Below are the code and all the weights of a small trained network. Each question names an input and a target symbol and asks about switching units off, where a switched-off unit gives its printed mean instead of its output.

import numpy as np


def w(rows, s, z=0):
    codes = np.array(rows[::2]) - 128.0
    scale = np.full(codes.shape[1], s)
    scale[-1] = z or s
    return codes * scale


def norm(h):
    return h / np.sqrt((h * h).mean(-1, keepdims=True) + 1e-5)


def f(y):
    return np.maximum(y, 0)


def softmax(a):
    e = np.exp(a - a.max(-1, keepdims=True))
    return e / e.sum(-1, keepdims=True)


def log_softmax(a):
    a = a - a.max(-1, keepdims=True)
    return a - np.log(np.exp(a).sum(-1, keepdims=True))


def net(x, mask):
    ids = ['ΠΦβζλξτ'.index(c) for c in x.split()]
    T = len(ids)
    res = E[ids] + P[:T]
    q, k, v = (norm(res) @ M[0].T for M in (Q, K, V))
    z = softmax(np.where(np.tri(T) > 0, q @ k.T / 3**0.5, -1e9)) @ v
    res = res + np.where(mask[0], z, O[0][:, -1]) @ O[0][:, :-1]
    y = f(norm(res) @ A[0][:, :-1].T + A[0][:, -1])
    res = res + np.where(mask[1:13], y, B[0][:, -1]) @ B[0][:, :-1]
    return log_softmax(norm(res)[-1] @ U[:, :-1].T + U[:, -1])


Q, K, V, O, A, B = {}, {}, {}, {}, {}, {}
E = w([
[108,202,148,214,181,97,176,235,109],'Π',
[160,226,199,177,140,28,134,144,90],'Φ',
[134,206,84,162,172,20,71,247,98],'β',
[57,167,189,224,198,35,109,137,54],'ζ',
[217,73,199,213,104,181,74,220,93],'λ',
[204,170,189,1,90,138,40,123,140],'ξ',
[163,70,107,139,171,206,133,37,16],'τ',
],0.0095)
P = w([
[98,183,157,97,76,152,166,136,25],'0',
[109,194,122,147,157,185,86,121,88],'1',
[138,132,103,144,123,134,94,121,70],'2',
[109,138,167,156,51,95,127,107,94],'3',
[115,122,116,143,159,134,76,131,122],'4',
[152,108,156,128,164,81,115,118,117],'5',
[94,100,174,141,67,76,122,103,136],'6',
[123,96,124,142,173,112,80,119,168],'7',
[154,81,153,139,192,73,122,115,173],'8',
[91,41,160,145,89,57,129,115,169],'9',
[115,81,142,156,170,85,99,103,211],'10',
[146,63,169,135,202,52,151,117,225],'11',
[72,73,142,166,121,75,119,112,254],'12',
],0.0098)
Q[0] = w([
[118,111,11,116,65,206,186,39,61],'h1',
[91,156,139,120,91,108,151,142,206],'h1',
[61,131,188,175,3,97,67,182,168],'h1',
],0.013)
K[0] = w([
[127,254,122,125,129,196,134,182,37],'h1',
[137,180,101,222,193,97,80,124,196],'h1',
[138,93,124,136,209,150,64,91,222],'h1',
],0.009)
V[0] = w([
[223,56,181,83,79,205,109,12,156],'h1',
[145,89,169,180,129,186,165,175,128],'h1',
[65,87,153,167,179,166,150,2,69],'h1',
],0.0089)
O[0] = w([
[121,161,97,156,12,149,101,144,52,133],'h1',
[58,92,216,55,118,168,86,167,91,145],'h1',
[42,11,51,67,35,9,108,118,87,252],'h1',
],0.012,0.0045)
A[0] = w([
[126,126,119,205,138,126,144,140,106,62],'n1',
[162,158,137,113,103,160,128,115,152,51],'n2',
[98,134,152,111,124,154,115,148,117,94],'n3',
[116,139,158,150,163,115,123,144,118,116],'n4',
[101,101,111,106,130,103,127,148,112,187],'n5',
[122,129,108,168,121,127,132,137,110,218],'n6',
[169,131,145,57,121,161,141,119,173,45],'n7',
[159,150,141,146,118,159,144,156,120,20],'n8',
[93,117,5,116,24,119,102,134,73,1],'n9',
[110,138,119,118,154,149,164,107,144,160],'n10',
[138,114,134,148,139,172,150,94,163,32],'n11',
[126,114,144,101,130,124,95,169,153,104],'n12',
],0.023,0.0059)
B[0] = w([
[92,200,83,73,123,134,118,90,167,144],'n1',
[104,157,57,82,143,122,118,95,142,144],'n2',
[157,86,103,160,140,115,122,92,167,144],'n3',
[134,120,119,130,84,182,116,119,102,160],'n4',
[165,156,122,147,138,158,119,133,155,190],'n5',
[105,162,93,71,121,93,94,150,136,164],'n6',
[99,196,103,102,101,122,110,141,129,139],'n7',
[87,124,112,117,145,84,134,82,140,149],'n8',
[171,90,190,119,88,87,87,250,150,255],'n9',
[136,93,88,125,71,61,139,138,102,148],'n10',
[129,172,154,136,83,154,147,165,94,139],'n11',
[88,118,122,143,117,161,144,93,87,146],'n12',
],0.016,0.024)
U = w([
[64,129,187,28,204,143,190,163,98,61],'Π',
[194,149,72,208,56,77,237,115,51,20],'Φ',
[254,207,123,229,205,161,192,164,190,176],'β',
[156,52,57,161,215,18,157,88,196,82],'ζ',
[144,110,159,216,138,213,68,76,114,250],'λ',
[104,218,35,80,110,110,81,84,191,130],'ξ',
[173,118,175,100,114,79,44,226,166,187],'τ',
],0.0071,0.0022)

Each question gives the input, a string of symbols that net reads in full, and the target symbol t.
The units are the heads (3 rows each of Q, K, V and O) and the neurons (one row each of A and B). Each row of codes is followed by its name. A weight is (code - 128) times the scale printed after its matrix; where a second scale follows, it is the last column's (O, A, B and U).
mask holds one flag per unit, heads first, then neurons. A switched-off unit (its flag False) gives its mean, the last column of its rows in O or B, instead of its output. The means were averaged over made-up inputs and are rounded, as every weight is.
A unit's drop is (log p(t) with every unit on - log p(t) with that unit switched off) / (log p(t) with every unit on - log p(t) with every unit switched off).
The circuit of an input: a set's keep is (log p(t) with only the set's units on - log p(t) with every unit switched off) / (log p(t) with every unit on - log p(t) with every unit switched off). Starting from the 12 units with the biggest drops (on a tie, the unit counted first), units are removed one at a time, each time the one whose removal leaves the highest keep (on an exact tie, the one counted first), for as long as the keep stays at least 0.8.
circuit, biggest first: the units of the circuit, biggest drop first
unit that matters most: the unit with the biggest drop
top k neurons: the k neurons with the biggest drops, biggest first
drop when u is switched off: that unit's drop, to one decimal
input Φ Π β Π, target β: circuit, biggest first	[h1]
input Φ λ ζ β λ ξ Π β Π, target β: circuit, biggest first	[h1, n9]
input Φ ξ Π ζ τ τ τ Π β β, target β: circuit, biggest first	[h1, n9]
input Π τ τ τ Φ Π ζ τ, target Π: circuit, biggest first	[h1, n9, n11, n5]
input Φ β Φ, target β: circuit, biggest first	[h1, n9]
input λ ζ ζ Π Π Φ, target Φ: top 3 neurons	[n9, n10, n5]
input ξ ξ τ ζ ξ β β λ ξ Π β Φ, target β: circuit, biggest first	[n9, h1]
input β λ ξ τ ξ Φ ξ β τ τ, target β: top 2 neurons	[n9, n11]
input ζ Φ λ Φ, target λ: top 2 neurons	[n9, n3]
input λ β ζ β Π, target ζ: top 3 neurons	[n9, n10, n5]
input λ λ ζ λ ξ, target ξ: circuit, biggest first	[h1, n9]
input ζ τ τ Φ λ Φ Π ζ ξ λ ζ ζ, target λ: top 2 neurons	[n9, n4]
input τ ζ τ Π λ ξ ξ ζ Φ Π Π Φ Π, target Φ: top 4 neurons	[n10, n9, n5, n11]
input ζ τ ξ ζ ξ ζ ζ β τ ξ Π Π, target ξ: unit that matters most	n9
input Φ τ τ τ ζ τ, target Φ: top 3 neurons	[n9, n10, n11]
input τ λ τ τ λ λ ζ β Φ, target ζ: top 2 neurons	[n9, n5]
input ζ τ ζ τ τ ζ ζ λ β Φ ζ, target ζ: drop when n9 is switched off	0.8
input ζ Π λ, target λ: drop when h1 is switched off	1.1
input Π Φ Π Π, target Φ: drop when n5 is switched off	0.4
